Here is a tiny trained network, its code and every weight. The questions are about switching its units off for an input and a target symbol, where a switched-off unit gives its printed mean instead of its output.

import numpy as np


def w(rows, s, z=0):
    codes = np.array(rows[::2]) - 128.0
    scale = np.full(codes.shape[1], s)
    scale[-1] = z or s
    return codes * scale


def norm(h):
    return h / np.sqrt((h * h).mean(-1, keepdims=True) + 1e-5)


def f(y):
    return y / 2 * (1 + np.tanh(0.7978845608 * (y + 0.044715 * y**3)))


def softmax(a):
    e = np.exp(a - a.max(-1, keepdims=True))
    return e / e.sum(-1, keepdims=True)


def log_softmax(a):
    a = a - a.max(-1, keepdims=True)
    return a - np.log(np.exp(a).sum(-1, keepdims=True))


def net(x, mask):
    ids = ['ΛΠδστψ'.index(c) for c in x.split()]
    T = len(ids)
    res = E[ids] + P[:T]
    u = 0
    for l in range(2):
        r = norm(res)
        for j in range(2):
            rows = slice(4 * j, 4 * j + 4)
            q, k, v = (r @ M[l][rows].T for M in (Q, K, V))
            z = softmax(np.where(np.tri(T) > 0, q @ k.T / 4**0.5, -1e9)) @ v
            o = O[l][rows]
            res = res + np.where(mask[u + j], z, o[:, -1]) @ o[:, :-1]
        u += 2
        y = f(norm(res) @ A[l][:, :-1].T + A[l][:, -1])
        res = res + np.where(mask[u : u + 4], y, B[l][:, -1]) @ B[l][:, :-1]
        u += 4
    return log_softmax(norm(res)[-1] @ U[:, :-1].T + U[:, -1])


Q, K, V, O, A, B = {}, {}, {}, {}, {}, {}
E = w([
[207,196,149,165,2,129,97,98,59,92,210],'Λ',
[141,164,26,119,173,125,162,149,90,140,240],'Π',
[109,141,168,191,153,92,104,193,190,64,159],'δ',
[141,161,107,52,77,135,67,153,103,238,139],'σ',
[108,70,103,58,91,97,172,126,100,40,164],'τ',
[99,113,135,165,133,189,91,28,113,132,185],'ψ',
],0.0065)
P = w([
[132,108,105,130,96,158,79,128,166,132,154],'0',
[114,70,81,57,4,254,143,239,239,124,250],'1',
[126,94,117,134,124,126,90,87,117,112,128],'2',
[155,148,76,96,16,185,127,160,191,86,230],'3',
[104,129,138,146,139,90,119,75,95,110,118],'4',
[94,130,112,106,53,202,146,167,173,94,189],'5',
[87,164,160,144,187,74,187,59,59,129,89],'6',
[124,147,108,98,56,197,188,128,191,69,193],'7',
[124,132,161,123,189,104,150,105,72,120,74],'8',
],0.0095)
Q[0] = w([
[128,177,96,110,92,239,220,208,234,156,156],'L0H1',
[196,137,132,163,161,118,103,99,81,217,17],'L0H1',
[163,44,116,80,196,87,112,183,155,120,53],'L0H1',
[147,215,163,228,65,123,128,138,178,88,131],'L0H1',
[193,161,83,236,181,113,49,65,68,215,110],'L0H2',
[169,173,162,235,146,162,91,71,89,129,173],'L0H2',
[136,180,166,2,91,173,220,130,85,139,142],'L0H2',
[169,205,174,179,49,192,92,111,130,134,166],'L0H2',
],0.026)
K[0] = w([
[124,132,43,87,6,152,133,135,193,110,219],'L0H1',
[128,133,133,159,121,148,40,130,155,203,104],'L0H1',
[96,68,98,90,108,58,71,175,143,143,116],'L0H1',
[135,185,187,204,57,141,155,115,179,125,141],'L0H1',
[140,143,148,176,255,122,134,93,68,174,90],'L0H2',
[147,178,176,179,157,133,125,115,71,70,105],'L0H2',
[119,100,127,56,62,152,134,170,103,120,131],'L0H2',
[164,164,184,158,64,88,92,94,76,82,111],'L0H2',
],0.03)
V[0] = w([
[143,100,117,165,130,156,125,109,159,104,169],'L0H1',
[138,88,67,124,95,205,107,89,129,107,252],'L0H1',
[118,154,26,106,107,96,104,129,140,128,210],'L0H1',
[154,176,152,167,88,150,74,215,204,186,140],'L0H1',
[125,158,73,97,242,111,117,145,95,166,133],'L0H2',
[73,104,192,177,170,154,87,12,123,146,132],'L0H2',
[177,132,151,109,78,166,134,99,39,156,94],'L0H2',
[88,81,152,108,107,137,128,112,214,170,51],'L0H2',
],0.018)
O[0] = w([
[136,104,119,147,119,135,111,109,183,117,160,165],'L0H1',
[106,87,63,120,68,158,122,110,145,147,190,253],'L0H1',
[140,113,36,111,111,82,146,139,120,151,138,197],'L0H1',
[150,180,159,145,109,156,115,202,175,168,138,104],'L0H1',
[132,138,56,131,220,148,158,122,142,160,112,76],'L0H2',
[112,93,125,192,125,128,62,8,146,175,143,125],'L0H2',
[151,171,135,135,87,181,126,117,56,158,133,141],'L0H2',
[73,91,179,94,108,164,122,107,160,128,55,75],'L0H2',
],0.014,0.033)
A[0] = w([
[145,156,123,108,119,124,159,204,118,131,132,113],'L0N1',
[125,116,166,191,194,71,87,153,224,126,88,28],'L0N2',
[130,139,125,132,115,131,105,170,188,165,116,138],'L0N3',
[139,170,123,117,135,149,100,137,125,255,69,3],'L0N4',
],0.033,0.0028)
B[0] = w([
[101,89,129,162,124,135,78,41,158,126,143,251],'L0N1',
[15,141,157,191,103,74,83,202,102,168,146,183],'L0N2',
[134,123,85,101,99,141,117,133,124,131,186,214],'L0N3',
[156,101,171,24,131,100,165,143,106,250,151,149],'L0N4',
],0.019,0.013)
Q[1] = w([
[105,118,173,121,212,84,144,229,173,245,12],'L1H1',
[73,147,254,183,174,142,74,131,183,226,12],'L1H1',
[156,196,126,124,93,55,144,174,39,85,158],'L1H1',
[193,150,47,175,209,124,122,144,114,169,137],'L1H1',
[160,167,100,133,79,159,138,163,76,96,153],'L1H2',
[147,128,112,191,232,165,95,36,137,248,97],'L1H2',
[86,44,127,48,8,129,163,163,190,26,167],'L1H2',
[154,149,129,116,199,90,146,108,60,157,91],'L1H2',
],0.023)
K[1] = w([
[87,95,23,72,12,99,146,243,222,159,186],'L1H1',
[100,76,124,109,27,223,78,131,222,178,185],'L1H1',
[180,159,167,112,137,133,134,241,71,56,154],'L1H1',
[166,136,58,153,158,149,115,156,145,103,199],'L1H1',
[163,128,139,161,168,103,119,101,77,116,138],'L1H2',
[132,128,27,139,70,162,103,180,214,176,177],'L1H2',
[127,137,175,95,250,68,150,63,34,149,36],'L1H2',
[120,64,111,61,71,138,113,160,147,114,159],'L1H2',
],0.022)
V[1] = w([
[82,94,137,148,23,28,122,125,87,114,157],'L1H1',
[199,216,88,149,150,80,106,148,88,213,203],'L1H1',
[186,110,124,21,82,125,200,98,71,91,155],'L1H1',
[79,32,47,46,214,99,173,152,168,205,128],'L1H1',
[204,230,49,229,139,136,124,183,108,65,176],'L1H2',
[189,191,202,143,54,139,100,103,87,178,181],'L1H2',
[164,101,106,149,110,169,105,46,156,32,107],'L1H2',
[134,147,109,181,182,186,81,66,164,254,170],'L1H2',
],0.023)
O[1] = w([
[151,101,205,105,152,135,123,91,60,72,39,252],'L1H1',
[189,172,158,249,176,116,138,163,131,101,99,186],'L1H1',
[103,111,99,94,110,97,103,190,87,51,122,178],'L1H1',
[24,210,75,98,249,85,143,104,142,133,82,155],'L1H1',
[154,158,238,197,87,120,81,106,113,126,142,139],'L1H2',
[231,132,87,194,142,130,142,136,116,109,124,155],'L1H2',
[160,75,174,76,87,115,139,190,123,120,169,162],'L1H2',
[152,202,182,168,200,125,209,160,119,183,87,160],'L1H2',
],0.015,0.029)
A[1] = w([
[141,97,125,134,135,181,114,3,187,146,113,37],'L1N1',
[16,165,221,175,106,112,102,183,152,146,123,2],'L1N2',
[126,127,184,65,130,161,209,183,130,186,151,24],'L1N3',
[176,166,149,33,126,117,197,187,125,221,129,52],'L1N4',
],0.051,0.0022)
B[1] = w([
[106,123,201,120,139,142,217,41,235,125,159,254],'L1N1',
[25,55,198,167,112,126,139,216,113,226,44,219],'L1N2',
[152,218,125,65,179,130,111,109,78,190,77,196],'L1N3',
[185,225,154,4,80,187,119,131,94,210,103,213],'L1N4',
],0.026,0.029)
U = w([
[250,111,172,226,73,163,100,175,107,73,157,234],'Λ',
[125,189,3,199,245,84,147,173,162,113,148,242],'Π',
[26,82,186,194,129,126,127,227,124,215,47,2],'δ',
[176,225,139,23,127,184,126,147,112,223,84,110],'σ',
[73,45,88,27,80,122,73,136,109,38,150,106],'τ',
[111,99,203,140,160,163,203,29,236,136,178,119],'ψ',
],0.0046,0.00045)

Each question gives the input, a string of symbols that net reads in full, and the target symbol t.
The units are the heads (4 rows each of Q, K, V and O) and the neurons (one row each of A and B). Each row of codes is followed by its name. A weight is (code - 128) times the scale printed after its matrix; where a second scale follows, it is the last column's (O, A, B and U).
mask holds one flag per unit, layer by layer, with each layer's heads first. A switched-off unit (its flag False) gives its mean, the last column of its rows in O or B, instead of its output. The means were averaged over made-up inputs and are rounded, as every weight is.
A unit's drop is (log p(t) with every unit on - log p(t) with that unit switched off) / (log p(t) with every unit on - log p(t) with every unit switched off).
The circuit of an input: a set's keep is (log p(t) with only the set's units on - log p(t) with every unit switched off) / (log p(t) with every unit on - log p(t) with every unit switched off). Starting from all 12 units, units are removed one at a time, each time the one whose removal leaves the highest keep (on an exact tie, the one counted first), for as long as the keep stays at least 0.8.
units of the circuit, in order: the units of the circuit, biggest drop first
k most important neurons: the k neurons with the biggest drops, biggest first
heads that matter: for each layer, one digit per head in row order, 1 if its drop is at least 0.15 and else 0, layers parted by /
drop of u: that unit's drop, to one decimal
input Π ψ σ τ ψ Π Π, target Π: heads that matter -> 01 / 00
input ψ δ ψ τ σ δ, target Π: heads that matter -> 11 / 00
input Π ψ ψ σ Π Π Λ τ, target Λ: heads that matter -> 11 / 00
input τ ψ Π Λ ψ τ τ Π, target τ: heads that matter -> 10 / 00
input δ σ Π σ Π σ, target δ: 2 most important neurons -> L0N1, L1N2
input δ σ δ Π, target ψ: heads that matter -> 01 / 10
input τ Π τ σ, target τ: heads that matter -> 00 / 00
input Λ δ ψ ψ Π τ, target δ: units of the circuit, in order -> L0H1, L0H2, L1H2, L1N2
input ψ Λ τ τ Λ Π, target Λ: heads that matter -> 01 / 00
input Π ψ δ, target δ: units of the circuit, in order -> L0H2, L0N2, L1N2
input ψ ψ Π τ Λ σ, target Λ: heads that matter -> 10 / 00
input σ Π δ σ, target ψ: heads that matter -> 01 / 10
input σ Λ σ δ σ Λ, target Π: heads that matter -> 01 / 01
input Λ Λ δ Π, target ψ: heads that matter -> 11 / 10
input Π Π Π Λ, target δ: heads that matter -> 01 / 01
input σ δ ψ δ σ ψ, target Π: heads that matter -> 11 / 00
input σ ψ ψ Λ Π σ, target δ: units of the circuit, in order -> L0H2, L1H2, L1N2, L0H1
input σ Π Π ψ, target δ: units of the circuit, in order -> L1H2, L0H2, L1N2
input Λ σ ψ σ σ τ, target Π: most important neuron -> L0N4
input ψ ψ τ τ Λ τ Π Π, target δ: 2 most important neurons -> L0N1, L1N2
input δ Λ ψ τ Λ ψ σ σ, target Π: 2 most important neurons -> L0N4, L0N1
input Π Π ψ Λ τ δ τ δ, target τ: drop of L1H1 -> 0.0
input Π Λ σ τ, target Π: drop of L0H2 -> 0.4
input σ ψ Π Π δ, target δ: drop of L1N4 -> 0.0
input ψ ψ τ σ, target τ: most important neuron -> L0N1
